Each row has a class, written after it.
[ -89  189  111   31 -180  -98   13   58   73 -235  143  158 -181  223
  206 -414  -15 -169  -55    1  418  -61   65  174  -71   24   30   13
  -18   29  265 -124] -> zati
[ 170  248 -122 -177 -113  199   54  326 -125  -91 -186  149  -46   54
   42  -40   20 -177   87  135   39   -5  128  -58  122  256 -441  -16
  -60  145 -136 -245] -> Muto
[ -97  233  171 -101  186 -343  114  243  -77 -227  428  129  209  103
  317  -76  102  121  -26   38  105   23  -40 -126 -355 -171  263 -175
   34 -567  353 -354] -> loku
[ -70   21 -100  101  250  -82  -91  -27  147   51  -64  -24  -24  144
 -200  277  -92  153  -27 -259  192  101  -78   27 -116  -81  -64   87
   28  189   39  275] -> Muto
[-146  172   35  105  100 -314   -7  -66  -47 -192  338  137  122  212
  198   45   -9  -59  -80  -94  226  141   17 -138 -449 -183  380 -285
 -115 -444  397 -222] -> Muto
[  60  320   37 -176  -87  -30   62  347  -48 -251  144  286   33   63
  284 -179   12 -276   80  174  137 -113   99  -80 -236  180 -119  -70
 -151 -267   99 -481] -> dafef
[ 172   39   83   71  -82  135  -49  178   76  -54 -132  260 -154   37
  -96  116 -172   19  105  107  183   90  113  214  128  217 -651  385
    8  554  -23  141] -> Muto
[  13  214   50  -35    2   80   12  160   71  -58  -74   31  -54  246
   30 -341   16  -81   -7  106  161  -82   57  203  200  163 -312  152
   49  229  -49  -30] -> loku
[ 299  166   33 -202 -302  284   62  500  -15 -196 -118  314 -163  -93
  148 -200 -109 -336  182  242  170 -125  113   23   89  294 -562  175
 -119  260 -159 -303] -> nuri
[-215 -176 -141  161  331  -26  -54 -311  154  285  -90 -338   -3  145
 -359  404  -50  317 -168 -314  -50   73 -156   52   32 -150   18  -11
   55  272 -170  585] -> zati
[  96  240   81    6 -245  124  -40  197  112 -186 -165  280 -311  195
  145 -496 -153 -297  109  175  366  -65  178  342  286  320 -501  267
  -32  413   30  -79] -> mun
[-297   62  -38  113  257 -355   24 -244  145  -47  277 -106  103  161
  -42   97    1  227 -150 -321  257  202 -112   38 -478 -338  567 -167
  -14 -400  378  164] -> Tuvut
[ -50   95 -159  -42  317 -206   11 -113 -195  110   88 -260  227  130
 -196  434  131  292 -122 -177 -139  152  -71  -85 -259 -217  251 -261
  113 -224  -10   42] -> maf
[   2 -115   40  159  306   37 -111 -156  105   72 -101  -32  -80  159
 -200  158 -134  258   -1 -101   75  120   98  196   64   18 -309  200
   69  417  -36  244] -> loku
[  29  -67  241  154   61  -46  -99  -75  175 -100   79  268 -159  131
   95   37 -311    7   31   23  327  109   47  322    5  114 -329  281
  -49  501  184  133] -> maf
[  67   -4 -159  -94  158  210  109 -128  -33  273 -335 -266   28  -26
 -170    1  165  148  -15  -22 -227   30   89  239  341  230 -325   82
  107  239 -393  261] -> tuma
[ -28  182  -24  -26   11  -88   34   60    9 -115   53  -44   13  184
  103 -251   51  -19  -59  -17  218  -39   46    9 -116  -39  117  -87
   54 -126  104  -28] -> nuri
[ -75  409  239 -138   13 -360  133  527  -68 -453  414  290  108  107
  430 -289   96  -97  105  132  378  -94  -11 -242 -469  -58   75  -92
 -103 -618  496 -500] -> loku
[  26  -98  189  204   46  140 -188 -110  238   -4 -177  188 -404  162
 -196  -13 -314  -48   43   55  189  188  205  440  235  186 -603  361
  -41  710   41  188] -> Tuvut
[ 163   39 -188  -25  -21  345  106  -26  -63  232 -358 -130   44 -114
 -255  124  118   52    0   95 -310   17   84  237  477  260 -457  200
   83  444 -469  138] -> tuma
[-150 -137  205  224  106 -229  -83 -250  121 -115  293  127  -76  118
   20  124 -233  209  -49 -131  265  226   33   87 -391 -214  124   13
  -15   -6  338  216] -> nuri
[ -71   75  -69   26  304 -130   73  -36  -58   57   24 -105  195   49
  -57  258   92  315   -4  -77  -10   52    8  -13 -133  -45  -13   -1
  146  -31   27  102] -> mun
[ -82  510   75 -113  -25 -222  142  434 -105 -377  186  148   62  192
  340 -482  215 -180   40  145  246 -134   74 -132 -246   69   56 -168
  -97 -536  295 -473] -> mun
[ 126  236   68 -145   87  -57  103  458  -63 -247   37  161  129   10
  134  -96  147   88  117  145  100 -116   69 -133  -89   65 -220   99
   35 -153   99 -267] -> dafef
[-124  -32 -112   66  241 -126   30 -239  -26   94   12 -304  137  279
 -125   37  191  331 -216 -237  -19  213  -48   20   44 -247  324 -223
  170 -119   49  270] -> Muto
[ -38   21  -57   95  222   51   64 -199   23  140  -56 -144  130    4
  -88  160  178   68  -99  -93 -155   61   15  187  183   10  102   26
   90  137 -153   68] -> tuma
[ 145   83   20  -51  -64  311  -75  139    5   58 -364   79 -230  123
 -185   22 -108 -187   70  170   -5   43  164  222  294  347 -709  252
  -53  567 -244   35] -> Tuvut
[-109  355   87  -15  111 -345   63  280   64 -313  305  227  155   97
  267 -151    7 -104    4  -88  314  -70  -98  -83 -368 -136  353 -110
 -117 -508  363 -308] -> tuma
[ -39   82   -7   43 -153   51   12   88  178  -88  -99  197 -216   72
   54  -34 -141 -170   23 -107  332  -32  -85   97   -1  161 -343  254
 -138  272  -33  205] -> zati
[ 205   30 -104  -23   83   48   35   32 -160   27  -91  -92   84   93
  -28  194   66   50  -51  -27  -37  123    0   82  125   23 -177  -19
  124  176 -152   40] -> maf
[ 150  161  195  -10 -269  132   38  449  138 -272   18  560 -211  -80
  224 -213 -248 -303  201  311  267  -68  152  119   66  341 -725  339
 -169  352  152 -307] -> Muto
[-109 -116   17  179  136  -53  -42 -336  205   37   93    7  -70   37
   20   75    1  -20  -42  -91   38   73   71  199  117  -72  228   32
   32  159   84   43] -> dafef
[ 110  -67  -13   22 -161  181 -121 -120   91   42 -174  124 -278   76
 -113  176 -248 -157  109   76   91   47  166  344  150  270 -526  224
   25  624 -138   89] -> dafef
[-194  212   40  136  141 -102   21    9  223 -111   35  127  -32  264
  -31 -106  -76  -46  -55 -110  348   31  -25  114 -181   23  -84  100
  -89   80  168  -10] -> zug
[ -44  181   29 -118   67 -202   94   51 -171 -110  241    4  107  128
  235  172  144  -44  -50  -32   51   57    8 -140 -270  -66  225 -296
  -79 -385   93 -186] -> zati
[-139  372 -154 -150  276 -304  193   88 -212 -133  179 -263  394  250
  125 -188  456  276 -135 -124    3  -28  -41 -267 -350 -216  520 -415
  116 -712  187 -262] -> Muto
[ -88  275  -99   26  241  -87  -30  131   73 -105  -74   -6   68  231
  -80  -60   80   -2   31 -148  209 -108  -98  -36 -145  -18  -89   71
   33    2   28  -69] -> dafef
[ -16  116  -80   86  206 -107   71 -115   69   13   74  -39  212   23
   63 -105  141  -35  -83  -69 -123  -45   45   36  -29  -57  255  -73
   38 -267  -63  -67] -> tuma
[ -68  -29   51  -30  159 -115  -64  -70  -10   26   50  -50  -31  136
  -14   79  -30   30  -77  -58  -60  112   23   13 -155  -74  115 -145
   -6 -182   86  -68] -> Tuvut
[ -20  -58   19  155 -151   19   32 -158  198  -41  -83    2 -132  163
   83 -296 -146  -28  -60    5  252   12   29  228  227   94  -84  140
   23  276   67  244] -> zug
[-228   49  147  318  264 -348 -101 -176  337 -193  272  164  -90  229
  113  -58 -225  -50  -44 -223  397   30  -28  149 -330 -165  295   32
  -97  -58  412   31] -> zug
[ 122  -16 -108    2  -39  204  -38   56  100   94 -356  -16 -151   71
 -217   37 -171  -21   36 -104   70   66   10  263  228  233 -560  256
   20  436 -298  469] -> tuma
[ -48  197  265  108  -28 -249  -19  233  130 -408  237  432 -101  124
  346 -330 -195 -158   59  110  509  -11  127   39 -424   70  -85  161
 -167 -194  565 -292] -> Tuvut
[-134   10   14    8  296 -191   45 -147  -12   15  148 -165  149   76
  -31  113  -15  414  -64 -103   14  141  -12  -35 -301 -128   84  -99
  129 -158  164  153] -> Tuvut
[-134  453  164 -189  130 -427  179  429  -43 -367  460  204  216  133
  428 -296  246 -170   -2   44  236 -131  -28 -265 -612 -132  447 -303
 -101 -899  432 -707] -> zug
[ 120  -22   32   54  135   27    8  101  -69  -35  -42  -30   29   74
  -96  152    4  208   -9  -33   14  123   24   73   18  -66 -227   87
  129  178  -37  173] -> nuri
[-213    4  -45   94  469 -347   37 -353  -44   76  278 -379  213  273
   44   28  203  441 -263 -275   -8   96  -36    3 -228 -335  608 -362
  166 -390  154  187] -> zati
[-130  140  -47   16   97 -120   -2   78  100  -53   21   48  -13  157
  -21   67 -107   15   -7 -100  179   41  -79  -11  -68  -39  -57   19
  -38  -37  102   81] -> loku
[  -7  222  201   19  -29  -65   40  265  102 -259   97  375  -93  100
  214 -223 -218 -100   75  192  307  -15   79  153  -72  213 -456  201
 -142  181  249 -164] -> maf
[ 169  329  -36  -79 -342  224  -20  219  -24 -143 -342  190 -187  231
   66 -524  -27 -361  159  253  247 -187  134  257  348  411 -668  319
   39  435 -145  -68] -> dafef
[-122  -74 -215   39  410  -61   83 -333   49  373  -21 -406  203    4
 -273  327  251  405 -165 -173 -413  126  -46   66  152 -165  258 -146
  144  -63 -234  280] -> Muto
[  17  134  -52   66   92  131   36  -37  137   27 -164   26  -31   53
  -41  -86   33  -81  -11    3  -35   -8   24  291  246  151 -198  224
   25  319 -136   36] -> Tuvut
[-171  118   28  134    5 -224  -44 -162   65  -91  154   -4  -19  262
  142 -270  -35  -39  -95 -108  245   25  -53   76 -143  -99  288  -87
    9 -200  214   75] -> mun
[  21  354  -26  -67  -38 -161  139  289   -1 -253  133  248  140   37
  411 -364  121 -267   38   99  121 -185  -18  -72  -56   51  188   -7
 -102 -460  169 -458] -> loku
[ -52  255   35 -107  -33  -92   53  365  172 -210   83  288  -46  111
  188 -183  -78 -102    3  -17  323  -61  -37   18 -190  103  -77   77
 -157 -120  206 -174] -> Muto
[-354  -51   31  258  422 -291  -83 -376  215   72  303 -225    5  159
 -208  199  -36  196 -171 -399  113  218 -146   69 -319 -368  470 -238
  -44 -196  196  233] -> tuma
[ -37  -68  -14  150  110   10   32 -297  129  117   26  -68   82   29
   -9   95   11   19 -104  -99  -34   23   -4  356  111   24  149   86
   67  225  -62  105] -> tuma
[-185  -23    6  175  164  -91  -58 -395  141   78   26 -235   -3  342
 -198   38  -36  187 -183 -282  193  202  -41  376   30 -139  175  -35
  163  267   40  443] -> tuma
[-115   49  150   18    9 -267   26  -34   94 -202  364  101   25  151
  281   -2  -52 -125 -100 -120  279   58  -40   92 -396  -96  363 -196
  -75 -284  315 -264] -> tuma
[ 138  166 -122 -139   32   64   78  216 -212 -120   -7  -30   84   74
   67   47   94   11   36  -22   48   65   28 -120  -58   18 -117 -146
   42  -97  -64 -195] -> loku
[ 214  278 -105 -215   41   90  105  424 -178  -46  -91   38  101    1
   10   79  204 -122   69  147 -220  -65   69  -97   82  142 -319   -9
    6 -152 -258 -318] -> loku
[ -42   47  102  107   16  -61  -26   62  240 -160  -13  186 -154  169
  104  -77 -179  -79   -9 -133  387    1  -22  191 -162  132 -164  244
  -49  207  143  163] -> zug
[ 334  177  -26 -206 -318  326   38  427 -203 -119 -294  260 -169  -62
   24  -32  -31 -275  171  285  -17  -54  203   67  183  359 -703  193
  -20  334 -239 -275] -> nuri
[ -56   26 -144  -23  289 -155   65 -155  -73   47   94 -243  124  168
  -94  191  154  256  -97 -157 -148  189   39   43 -141 -168  150 -280
  105 -277  -15   53] -> dafef
[  36 -244 -106   91  240  200 -114 -306    7  287 -263 -272 -103  100
 -373  473  -90  252 -118 -162 -235  293   32  175  202   35 -319   61
  149  505 -313  451] -> Tuvut
[ -23  229   20  -14   27  -52   75   47  133  -49    3  187  -15   36
  155 -150   37 -216  111  167  -23 -141   70  227  128  189 -173  143
 -109   18   -9 -256] -> dafef
[ -90  221   75   47  108 -129  -54   45  181  -52  -13   79  -92  216
  -33  -75  -75 -133    7 -108  216    2  -67  165 -107   80 -178  123
 -138   26  -16   89] -> tuma
